M = [[+1.03, +1.02, +0.17, -2.03, -1.98, -1.02, +3.52, -2.53, +1.62, -0.24, -0.80, +0.12, +0.79, -0.25, +0.10, -1.69], [-3.95, +1.04, -1.34, +0.00, +1.57, +0.23, +3.07, -2.90, +5.12, -1.79, +0.53, +1.19, +1.02, -3.59, +0.56, -1.71], [-0.28, -2.19, +1.06, -0.80, +1.03, +2.80, -4.93, -0.45, -5.58, -1.21, +1.25, -0.17, +0.88, -1.08, -2.34, -0.10], [+0.51, -0.20, -1.87, +1.41, +2.45, -0.59, -1.73, -0.59, -1.79, +2.19, -0.46, +0.42, +1.30, -0.86, +2.76, -1.32], [+1.88, -0.07, -0.32, -0.21, -0.26, +0.42, -2.83, +2.68, -4.29, +1.30, +1.18, -0.75, +0.41, +1.46, +1.38, +0.07], [+0.68, -0.12, -2.91, +2.04, -2.68, +1.55, -3.42, +3.68, -1.30, +0.52, -1.52, -0.49, -0.05, +1.59, +1.09, +1.22], [+3.76, -0.61, +2.89, -2.67, -2.25, -2.64, +5.20, +1.41, +1.29, -0.98, -0.88, -2.74, -2.39, +3.37, +0.09, +1.53], [+2.79, +2.68, +0.64, -0.73, -1.66, +1.78, +5.09, +0.14, +6.30, -3.93, -1.84, +0.74, +0.01, +0.10, -2.28, -0.49], [-1.63, -3.56, -1.00, -1.30, +0.87, -0.75, +0.88, +0.44, -1.58, +1.46, -0.70, +1.91, -3.14, -2.63, +4.25, +0.56], [-1.49, +5.02, +0.12, +1.84, +0.47, +2.55, +5.71, -1.76, +2.18, +0.18, +3.32, +1.42, +1.53, +0.45, -2.15, -0.07], [+4.52, -2.22, +2.85, -2.58, -1.94, -1.04, -2.45, +5.62, -3.06, -2.23, -3.52, -4.85, -4.17, +4.75, +0.32, +4.84], [+3.10, +1.93, +2.71, -1.38, -3.76, +1.97, +2.33, +3.39, +2.00, -3.89, -0.37, -2.76, +0.71, +3.65, -2.99, +2.72]]
M[0][0] = +1.03
M[11][-12] = -3.76
M[0][-2] = +0.10
M[:, 9] = [-0.24, -1.79, -1.21, +2.19, +1.30, +0.52, -0.98, -3.93, +1.46, +0.18, -2.23, -3.89]
M[6][-12] = -2.25
M[-10][-4] = +0.88
M[8][2] = -1.00
M[11][-1] = +2.72
M[4][2] = -0.32
M[4][0] = +1.88
M[-12][-12] = -1.98
M[-8] = [+1.88, -0.07, -0.32, -0.21, -0.26, +0.42, -2.83, +2.68, -4.29, +1.30, +1.18, -0.75, +0.41, +1.46, +1.38, +0.07]
M[-5][3] = -0.73
M[-3][-1] = -0.07
M[-1][-6] = -0.37
M[-1] = [+3.10, +1.93, +2.71, -1.38, -3.76, +1.97, +2.33, +3.39, +2.00, -3.89, -0.37, -2.76, +0.71, +3.65, -2.99, +2.72]
M[-3][0] = -1.49
M[5][-4] = -0.05
M[-7] = [+0.68, -0.12, -2.91, +2.04, -2.68, +1.55, -3.42, +3.68, -1.30, +0.52, -1.52, -0.49, -0.05, +1.59, +1.09, +1.22]
M[8][5] = -0.75
M[-8][-15] = -0.07
M[-12] = [+1.03, +1.02, +0.17, -2.03, -1.98, -1.02, +3.52, -2.53, +1.62, -0.24, -0.80, +0.12, +0.79, -0.25, +0.10, -1.69]
M[0][-8] = +1.62
M[:, 10] = [-0.80, +0.53, +1.25, -0.46, +1.18, -1.52, -0.88, -1.84, -0.70, +3.32, -3.52, -0.37]
M[6][14] = +0.09
M[:, -8] = [+1.62, +5.12, -5.58, -1.79, -4.29, -1.30, +1.29, +6.30, -1.58, +2.18, -3.06, +2.00]
M[:, -14] = [+0.17, -1.34, +1.06, -1.87, -0.32, -2.91, +2.89, +0.64, -1.00, +0.12, +2.85, +2.71]
M[-6][-11] = -2.64
M[-8][13] = +1.46
M[-10][13] = -1.08
M[8][6] = +0.88
M[-6] = [+3.76, -0.61, +2.89, -2.67, -2.25, -2.64, +5.20, +1.41, +1.29, -0.98, -0.88, -2.74, -2.39, +3.37, +0.09, +1.53]
M[:, -3] = [-0.25, -3.59, -1.08, -0.86, +1.46, +1.59, +3.37, +0.10, -2.63, +0.45, +4.75, +3.65]
M[-3][-8] = +2.18

data =
[[ -7.6  -2.2   0.6  -3.8   7.2  -0.7   5.8  -0.3   6.4   5.1]
 [ -3.3  -2.1  -0.7   8.5  -2.8  -2.1  -0.4 -13.5  11.1   0.5]
 [ -4.9  -3.0   3.1 -12.6  10.2  -4.2   7.0  -1.6   7.1   4.9]
 [-11.1   7.9  -0.9 -10.9   5.7 -16.0  17.1  -2.2  -3.0 -15.7]
 [ -2.6   4.5 -10.7  11.9 -21.4  -0.2 -14.3  -0.9 -15.5 -11.1]]
Rows and columns are counted from 0.
(0, 0) => -7.6
(2, 6) => 7.0
(1, 3) => 8.5
(2, 0) => -4.9
(1, 8) => 11.1
(3, 9) => -15.7
(2, 7) => -1.6
(4, 9) => -11.1
(4, 6) => -14.3
(1, 0) => -3.3
(0, 2) => 0.6
(4, 1) => 4.5
(3, 0) => -11.1
(2, 4) => 10.2
(2, 5) => -4.2
(1, 4) => -2.8
(2, 9) => 4.9
(0, 6) => 5.8
(0, 5) => -0.7
(0, 4) => 7.2
(2, 2) => 3.1
(0, 1) => -2.2
(1, 7) => -13.5
(3, 4) => 5.7
(1, 2) => -0.7
(3, 1) => 7.9

a =
[[+0.03 +0.75 +5.39 +2.17 -0.03]
 [+0.04 +1.30 +5.67 +1.54 +0.00]
 [+5.04 +2.70 +0.07 +0.00 +0.53]
 [+1.56 +0.00 +0.02 +1.35 +5.69]
 [+0.05 +0.09 +2.99 +5.06 +0.51]
 [+1.47 +5.75 +1.36 +0.09 +0.00]
 [+0.07 +0.02 +2.58 +5.18 +0.58]
 [-0.15 +0.24 +3.82 +4.26 +0.29]
 [+0.48 +0.03 +0.08 +2.88 +5.07]
 [+0.04 +0.41 +4.62 +3.36 +0.21]
 [+0.44 +0.04 +0.05 +2.93 +5.04]
 [+5.56 +1.78 +0.09 -0.02 +1.15]
 [+1.25 +0.03 +0.05 +1.63 +5.72]]
a[0][-5] => +0.03
a[1][2] => +5.67
a[:, -3] => [+5.39, +5.67, +0.07, +0.02, +2.99, +1.36, +2.58, +3.82, +0.08, +4.62, +0.05, +0.09, +0.05]
a[-3][-2] => +2.93
a[1][4] => +0.00
a[-5][-3] => +0.08
a[:, -4] => [+0.75, +1.30, +2.70, +0.00, +0.09, +5.75, +0.02, +0.24, +0.03, +0.41, +0.04, +1.78, +0.03]
a[4][2] => +2.99
a[3] => [+1.56, +0.00, +0.02, +1.35, +5.69]
a[6][-2] => +5.18
a[:, -5] => [+0.03, +0.04, +5.04, +1.56, +0.05, +1.47, +0.07, -0.15, +0.48, +0.04, +0.44, +5.56, +1.25]
a[-13][3] => +2.17
a[-12] => [+0.04, +1.30, +5.67, +1.54, +0.00]
a[7][-3] => +3.82
a[10][1] => +0.04
a[-9][3] => +5.06
a[-8][-5] => +1.47
a[7][-4] => +0.24
a[:, 3] => [+2.17, +1.54, +0.00, +1.35, +5.06, +0.09, +5.18, +4.26, +2.88, +3.36, +2.93, -0.02, +1.63]
a[-3][4] => +5.04
a[-8][-2] => +0.09
a[7] => [-0.15, +0.24, +3.82, +4.26, +0.29]
a[2] => [+5.04, +2.70, +0.07, +0.00, +0.53]
a[-1][-3] => +0.05
a[8] => [+0.48, +0.03, +0.08, +2.88, +5.07]
a[11][2] => +0.09
a[-3][-3] => +0.05
a[-10][1] => +0.00
a[8][-1] => +5.07
a[-7][1] => +0.02
a[-4][4] => +0.21
